Below is a small trained network, with its code and all its weights. Each question gives an input and a target symbol and asks what happens when units are switched off, that is, made to give their printed mean instead of their output.

import numpy as np


def w(rows, s, z=0):
    codes = np.array(rows[::2]) - 128.0
    scale = np.full(codes.shape[1], s)
    scale[-1] = z or s
    return codes * scale


def norm(h):
    return h / np.sqrt((h * h).mean(-1, keepdims=True) + 1e-5)


def f(y):
    return y / 2 * (1 + np.tanh(0.7978845608 * (y + 0.044715 * y**3)))


def softmax(a):
    e = np.exp(a - a.max(-1, keepdims=True))
    return e / e.sum(-1, keepdims=True)


def log_softmax(a):
    a = a - a.max(-1, keepdims=True)
    return a - np.log(np.exp(a).sum(-1, keepdims=True))


def net(x, mask):
    ids = ['ΨΩαβγδζηθμπστφ'.index(c) for c in x.split()]
    T = len(ids)
    res = E[ids] + P[:T]
    q, k, v = (norm(res) @ M[0].T for M in (Q, K, V))
    z = softmax(np.where(np.tri(T) > 0, q @ k.T / 4**0.5, -1e9)) @ v
    res = res + np.where(mask[0], z, O[0][:, -1]) @ O[0][:, :-1]
    y = f(norm(res) @ A[0][:, :-1].T + A[0][:, -1])
    res = res + np.where(mask[1:13], y, B[0][:, -1]) @ B[0][:, :-1]
    return log_softmax(norm(res)[-1] @ U[:, :-1].T + U[:, -1])


Q, K, V, O, A, B = {}, {}, {}, {}, {}, {}
E = w([
[211,182,97,129,106],'Ψ',
[157,112,171,106,133],'Ω',
[57,230,97,135,37],'α',
[121,81,123,87,106],'β',
[55,136,213,253,240],'γ',
[145,75,157,81,116],'δ',
[161,105,133,160,159],'ζ',
[110,99,138,86,103],'η',
[111,168,140,116,249],'θ',
[132,154,39,91,162],'μ',
[122,107,121,138,119],'π',
[48,251,192,77,145],'σ',
[140,86,128,110,126],'τ',
[156,148,175,153,143],'φ',
],0.02)
P = w([
[126,73,87,147,88],'0',
[120,101,92,164,80],'1',
[64,114,16,55,141],'2',
[122,108,91,184,88],'3',
[54,147,28,50,145],'4',
[117,127,78,195,81],'5',
[36,159,30,41,139],'6',
[113,135,84,198,90],'7',
[40,182,39,9,124],'8',
[104,128,65,205,99],'9',
[29,189,31,21,132],'10',
[111,122,72,199,90],'11',
[9,190,34,1,129],'12',
],0.0037)
Q[0] = w([
[82,127,99,103,254],'h0',
[193,103,114,238,1],'h0',
[195,88,91,157,97],'h0',
[62,110,131,100,233],'h0',
],0.01)
K[0] = w([
[122,247,84,106,213],'h0',
[180,26,161,93,103],'h0',
[187,104,153,140,118],'h0',
[119,231,111,124,169],'h0',
],0.013)
V[0] = w([
[175,178,134,122,13],'h0',
[47,218,118,69,123],'h0',
[50,149,153,99,199],'h0',
[255,199,10,66,133],'h0',
],0.0052)
O[0] = w([
[155,155,165,150,2,102],'h0',
[75,145,101,64,110,180],'h0',
[153,146,189,59,173,150],'h0',
[162,154,84,76,135,252],'h0',
],0.0086,0.0039)
A[0] = w([
[214,98,100,147,105,5],'n0',
[98,214,115,127,114,94],'n1',
[58,116,161,106,227,69],'n2',
[205,128,128,197,144,122],'n3',
[166,104,177,121,131,54],'n4',
[150,103,141,177,136,61],'n5',
[5,112,197,114,167,154],'n6',
[73,110,158,142,164,9],'n7',
[158,210,70,29,208,145],'n8',
[244,143,59,105,46,1],'n9',
[130,188,106,188,175,168],'n10',
[182,92,222,83,126,54],'n11',
],0.011,0.0063)
B[0] = w([
[87,10,138,58,189,127],'n0',
[70,59,123,81,100,142],'n1',
[168,114,146,152,186,140],'n2',
[136,196,150,106,125,143],'n3',
[116,140,103,157,175,127],'n4',
[132,123,72,145,160,128],'n5',
[122,111,203,219,146,148],'n6',
[85,65,96,185,99,121],'n7',
[108,135,116,8,114,249],'n8',
[187,118,246,100,90,138],'n9',
[151,105,93,106,75,152],'n10',
[44,162,69,135,151,142],'n11',
],0.011,0.014)
U = w([
[194,120,212,82,63,143],'Ψ',
[52,210,90,150,174,76],'Ω',
[32,167,126,119,2,79],'α',
[146,21,115,122,39,111],'β',
[122,107,193,146,174,254],'γ',
[23,63,66,142,140,80],'δ',
[204,113,77,140,160,149],'ζ',
[74,106,209,150,56,152],'η',
[156,116,179,72,247,54],'θ',
[128,152,46,38,103,138],'μ',
[138,118,71,170,78,176],'π',
[31,178,232,94,115,59],'σ',
[181,30,111,112,167,95],'τ',
[145,232,140,151,89,161],'φ',
],0.013,0.0068)

Each question gives the input, a string of symbols that net reads in full, and the target symbol t.
The units are the heads (4 rows each of Q, K, V and O) and the neurons (one row each of A and B). Each row of codes is followed by its name. A weight is (code - 128) times the scale printed after its matrix; where a second scale follows, it is the last column's (O, A, B and U).
mask holds one flag per unit, heads first, then neurons. A switched-off unit (its flag False) gives its mean, the last column of its rows in O or B, instead of its output. The means were averaged over made-up inputs and are rounded, as every weight is.
A unit's drop is (log p(t) with every unit on - log p(t) with that unit switched off) / (log p(t) with every unit on - log p(t) with every unit switched off).
The circuit of an input: a set's keep is (log p(t) with only the set's units on - log p(t) with every unit switched off) / (log p(t) with every unit on - log p(t) with every unit switched off). Starting from the 12 units with the biggest drops (on a tie, the unit counted first), units are removed one at a time, each time the one whose removal leaves the highest keep (on an exact tie, the one counted first), for as long as the keep stays at least 0.8.
units of the circuit, in order: the units of the circuit, biggest drop first
most important unit: the unit with the biggest drop
k most important neurons: the k neurons with the biggest drops, biggest first
drop of u: that unit's drop, to one decimal
input μ τ ζ Ψ θ δ μ Ψ, target Ψ: units of the circuit, in order : n9
input γ Ω φ, target γ: units of the circuit, in order : h0; n8
input δ δ δ β γ φ φ Ω δ, target γ: units of the circuit, in order : h0; n6; n8
input δ δ η γ β, target γ: units of the circuit, in order : h0; n6; n8
input β Ψ δ π β, target Ψ: units of the circuit, in order : h0; n9
input μ μ π φ φ μ θ μ Ψ μ φ δ, target δ: units of the circuit, in order : n11; n8; h0
input φ τ δ Ψ π γ φ, target γ: units of the circuit, in order : h0; n8; n6
input Ω ζ φ δ φ, target φ: 2 most important neurons : n8; n10
input δ β σ ζ Ω η σ δ β φ π, target σ: units of the circuit, in order : h0; n6
input δ φ δ β σ γ γ δ π, target γ: units of the circuit, in order : h0; n6; n2
input σ θ φ, target θ: units of the circuit, in order : h0; n2
input α Ψ φ, target Ψ: 2 most important neurons : n9; n8
input π φ μ η, target η: units of the circuit, in order : h0; n8
input μ α δ δ Ψ β ζ, target Ψ: units of the circuit, in order : h0; n9
input β β Ω σ Ω φ Ω, target σ: 2 most important neurons : n6; n11
input η Ψ β η δ η β Ω δ δ δ, target Ψ: most important unit : h0
input μ δ θ α δ η α η β δ η μ γ, target γ: 2 most important neurons : n6; n2
input μ β δ Ω β μ μ η δ Ω, target Ω: drop of n11 : 0.3
input δ δ μ φ, target φ: drop of n3 : 0.4
input φ δ τ δ, target δ: most important neuron : n11
input α η φ, target α: drop of n10 : 0.0
